Below are the code and all the weights of a small trained network. Each question names an input and a target symbol and asks about switching units off, where a switched-off unit gives its printed mean instead of its output.

import numpy as np


def w(rows, s, z=0):
    codes = np.array(rows[::2]) - 128.0
    scale = np.full(codes.shape[1], s)
    scale[-1] = z or s
    return codes * scale


def f(y):
    return y / 2 * (1 + np.tanh(0.7978845608 * (y + 0.044715 * y**3)))


def softmax(a):
    e = np.exp(a - a.max(-1, keepdims=True))
    return e / e.sum(-1, keepdims=True)


def log_softmax(a):
    a = a - a.max(-1, keepdims=True)
    return a - np.log(np.exp(a).sum(-1, keepdims=True))


def net(x, mask):
    ids = ['ΠΣαβγδζημτψ'.index(c) for c in x.split()]
    T = len(ids)
    res = E[ids] + P[:T]
    u = 0
    for l in range(3):
        q, k, v = (res @ M[l].T for M in (Q, K, V))
        z = softmax(np.where(np.tri(T) > 0, q @ k.T / 4**0.5, -1e9)) @ v
        res = res + np.where(mask[u], z, O[l][:, -1]) @ O[l][:, :-1]
        u += 1
        y = f(res @ A[l][:, :-1].T + A[l][:, -1])
        res = res + np.where(mask[u : u + 12], y, B[l][:, -1]) @ B[l][:, :-1]
        u += 12
    return log_softmax(res[-1] @ U[:, :-1].T + U[:, -1])


Q, K, V, O, A, B = {}, {}, {}, {}, {}, {}
E = w([
[193,53,50,140],'Π',
[102,56,124,118],'Σ',
[122,188,180,68],'α',
[94,72,91,76],'β',
[169,170,163,48],'γ',
[53,94,191,86],'δ',
[118,149,165,138],'ζ',
[83,67,209,196],'η',
[181,188,108,59],'μ',
[252,117,84,55],'τ',
[147,44,106,208],'ψ',
],0.014)
P = w([
[5,8,12,226],'0',
[14,197,130,136],'1',
[246,205,206,239],'2',
[9,157,127,111],'3',
[245,190,218,218],'4',
[4,148,121,105],'5',
[246,184,227,223],'6',
[2,126,108,100],'7',
[237,185,230,222],'8',
[9,80,97,52],'9',
],0.0049)
Q[0] = w([
[254,221,115,207],'0.h0',
[150,204,154,115],'0.h0',
[131,34,121,147],'0.h0',
[175,206,170,185],'0.h0',
],0.0086)
K[0] = w([
[254,134,184,134],'0.h0',
[160,183,179,107],'0.h0',
[143,78,70,134],'0.h0',
[136,171,200,52],'0.h0',
],0.0091)
V[0] = w([
[86,2,33,126],'0.h0',
[66,72,84,116],'0.h0',
[89,105,142,43],'0.h0',
[190,105,132,154],'0.h0',
],0.0054)
O[0] = w([
[152,63,183,2,226],'0.h0',
[65,73,183,162,247],'0.h0',
[159,112,125,116,254],'0.h0',
[99,154,124,144,49],'0.h0',
],0.0096,0.00089)
A[0] = w([
[185,150,251,38,254],'0.n0',
[81,112,131,110,48],'0.n1',
[57,176,154,2,147],'0.n2',
[29,87,182,181,84],'0.n3',
[161,180,162,143,94],'0.n4',
[117,161,168,141,116],'0.n5',
[56,135,118,81,69],'0.n6',
[158,200,192,130,71],'0.n7',
[237,128,138,148,162],'0.n8',
[51,107,186,167,68],'0.n9',
[95,138,214,102,104],'0.n10',
[209,186,123,178,101],'0.n11',
],0.009,0.0057)
B[0] = w([
[148,119,77,254,255],'0.n0',
[41,119,144,87,131],'0.n1',
[94,190,133,161,204],'0.n2',
[127,103,182,54,193],'0.n3',
[128,51,115,112,139],'0.n4',
[148,57,130,121,138],'0.n5',
[71,190,147,61,142],'0.n6',
[117,45,122,126,143],'0.n7',
[33,122,217,202,159],'0.n8',
[165,108,186,88,168],'0.n9',
[139,87,195,120,174],'0.n10',
[102,30,180,113,162],'0.n11',
],0.008,0.0091)
Q[1] = w([
[118,176,187,45],'1.h0',
[228,109,180,101],'1.h0',
[150,3,158,146],'1.h0',
[94,24,123,159],'1.h0',
],0.0065)
K[1] = w([
[141,149,254,246],'1.h0',
[175,68,173,119],'1.h0',
[129,42,131,59],'1.h0',
[77,32,118,20],'1.h0',
],0.0078)
V[1] = w([
[68,130,50,69],'1.h0',
[154,94,63,115],'1.h0',
[145,204,182,116],'1.h0',
[255,161,73,209],'1.h0',
],0.0089)
O[1] = w([
[124,242,165,110,102],'1.h0',
[152,144,142,81,95],'1.h0',
[74,181,191,255,109],'1.h0',
[164,200,168,142,2],'1.h0',
],0.0073,0.016)
A[1] = w([
[68,89,126,48,212],'1.n0',
[65,80,140,57,183],'1.n1',
[206,132,6,118,133],'1.n2',
[76,229,67,106,140],'1.n3',
[71,86,91,220,89],'1.n4',
[170,120,62,227,96],'1.n5',
[198,159,118,136,74],'1.n6',
[37,165,124,69,168],'1.n7',
[85,175,199,172,77],'1.n8',
[26,112,171,162,89],'1.n9',
[205,149,2,135,129],'1.n10',
[96,93,161,142,2],'1.n11',
],0.0093,0.0058)
B[1] = w([
[123,94,50,98,243],'1.n0',
[146,145,60,98,253],'1.n1',
[164,119,208,47,139],'1.n2',
[147,218,85,183,143],'1.n3',
[162,196,165,122,234],'1.n4',
[59,74,225,9,166],'1.n5',
[40,171,145,28,126],'1.n6',
[30,178,50,168,152],'1.n7',
[159,63,85,118,140],'1.n8',
[130,121,172,143,218],'1.n9',
[159,184,254,47,137],'1.n10',
[103,158,208,8,167],'1.n11',
],0.0071,0.014)
Q[2] = w([
[212,127,60,142],'2.h0',
[75,141,45,104],'2.h0',
[67,169,219,216],'2.h0',
[136,144,47,254],'2.h0',
],0.0081)
K[2] = w([
[183,54,108,146],'2.h0',
[85,107,41,203],'2.h0',
[94,196,210,137],'2.h0',
[168,130,166,254],'2.h0',
],0.0097)
V[2] = w([
[93,72,186,158],'2.h0',
[174,64,48,203],'2.h0',
[2,116,101,160],'2.h0',
[67,131,86,59],'2.h0',
],0.0072)
O[2] = w([
[81,49,204,153,125],'2.h0',
[120,41,68,254,132],'2.h0',
[7,190,89,180,189],'2.h0',
[66,184,97,46,255],'2.h0',
],0.0052,0.019)
A[2] = w([
[224,104,114,102,77],'2.n0',
[156,156,198,144,254],'2.n1',
[103,184,113,133,144],'2.n2',
[88,149,111,157,41],'2.n3',
[96,126,149,254,231],'2.n4',
[164,159,16,80,205],'2.n5',
[78,159,168,119,204],'2.n6',
[152,179,120,148,188],'2.n7',
[105,66,157,135,155],'2.n8',
[196,159,181,187,164],'2.n9',
[73,163,92,88,71],'2.n10',
[94,230,131,106,128],'2.n11',
],0.0094,0.0065)
B[2] = w([
[48,173,193,97,149],'2.n0',
[186,90,144,248,176],'2.n1',
[154,83,141,185,175],'2.n2',
[123,248,186,158,154],'2.n3',
[91,2,78,148,171],'2.n4',
[214,157,100,195,244],'2.n5',
[177,67,138,173,214],'2.n6',
[102,40,151,194,142],'2.n7',
[205,137,56,120,182],'2.n8',
[48,111,167,97,158],'2.n9',
[128,246,196,138,254],'2.n10',
[217,106,226,164,202],'2.n11',
],0.006,0.015)
U = w([
[220,175,107,16,102],'Π',
[103,154,64,100,182],'Σ',
[111,78,130,176,144],'α',
[136,192,110,161,58],'β',
[152,120,162,142,134],'γ',
[19,158,171,85,148],'δ',
[108,74,100,125,254],'ζ',
[59,64,104,2,45],'η',
[207,147,146,138,165],'μ',
[168,150,190,42,102],'τ',
[195,97,39,108,113],'ψ',
],0.0083,0.0046)

Each question gives the input, a string of symbols that net reads in full, and the target symbol t.
The units are the heads (4 rows each of Q, K, V and O) and the neurons (one row each of A and B). Each row of codes is followed by its name. A weight is (code - 128) times the scale printed after its matrix; where a second scale follows, it is the last column's (O, A, B and U).
mask holds one flag per unit, layer by layer, with each layer's heads first. A switched-off unit (its flag False) gives its mean, the last column of its rows in O or B, instead of its output. The means were averaged over made-up inputs and are rounded, as every weight is.
A unit's drop is (log p(t) with every unit on - log p(t) with that unit switched off) / (log p(t) with every unit on - log p(t) with every unit switched off).
unit that matters most: the unit with the biggest drop
top k neurons: the k neurons with the biggest drops, biggest first
k most important neurons of layer l: the k neurons of layer l with the biggest drops, biggest first
input δ Π η γ Π Σ η, target δ: top 3 neurons => [1.n11; 0.n3; 0.n6]
input β α δ δ ψ Σ α Σ, target β: unit that matters most => 2.h0
input δ δ α δ τ δ η η β ψ, target ψ: top 2 neurons => [0.n0; 0.n2]
input Σ μ α α δ α Π, target Σ: 2 most important neurons of layer 0 => [0.n8; 0.n0]
input ψ β β τ γ, target ψ: 2 most important neurons of layer 0 => [0.n2; 0.n11]
input τ μ γ ψ Π δ μ, target τ: 2 most important neurons of layer 2 => [2.n5; 2.n0]
input δ μ δ δ δ μ α, target δ: top 3 neurons => [1.n5; 0.n11; 0.n7]
input τ δ ζ ψ μ α α, target τ: top 4 neurons => [1.n10; 1.n0; 0.n3; 1.n2]
input η Π Σ δ μ, target η: 2 most important neurons of layer 0 => [0.n11; 0.n0]
input Π α α Σ α δ Π, target Π: top 4 neurons => [0.n2; 0.n0; 1.n2; 1.n10]
input α τ ζ μ δ τ Σ δ τ, target α: 2 most important neurons of layer 2 => [2.n1; 2.n10]
input η δ α δ Σ Π Σ τ, target τ: top 2 neurons => [1.n10; 0.n3]
input δ η η α α ζ δ μ, target μ: 4 most important neurons of layer 0 => [0.n3; 0.n8; 0.n10; 0.n1]
input α μ Π δ τ α ζ, target α: unit that matters most => 0.n8
input η δ δ μ τ α η β α, target η: 3 most important neurons of layer 0 => [0.n0; 0.n11; 0.n2]
input η δ β μ α μ α Π τ, target η: top 4 neurons => [0.n11; 0.n3; 0.n0; 0.n2]
input δ δ ψ Π μ τ ζ, target δ: top 3 neurons => [0.n11; 0.n3; 1.n11]
input δ δ δ ψ Π, target δ: 2 most important neurons of layer 0 => [0.n3; 0.n8]
input Σ Π α η α δ μ, target Σ: top 3 neurons => [0.n11; 0.n8; 0.n0]
input Π η α, target Π: top neuron => [1.n2]
input Σ μ Π ζ τ Π, target Π: top 3 neurons => [1.n10; 1.n2; 2.n5]
input δ τ τ Σ η, target δ: top 2 neurons => [1.n11; 0.n3]
input β α γ β δ δ δ β, target β: top 2 neurons => [2.n5; 1.n7]
input α δ ψ, target α: 2 most important neurons of layer 2 => [2.n1; 2.n4]
input ψ β α α α μ Σ, target ψ: 2 most important neurons of layer 2 => [2.n5; 2.n10]
input δ α ψ ψ α, target δ: 2 most important neurons of layer 0 => [0.n3; 0.n6]
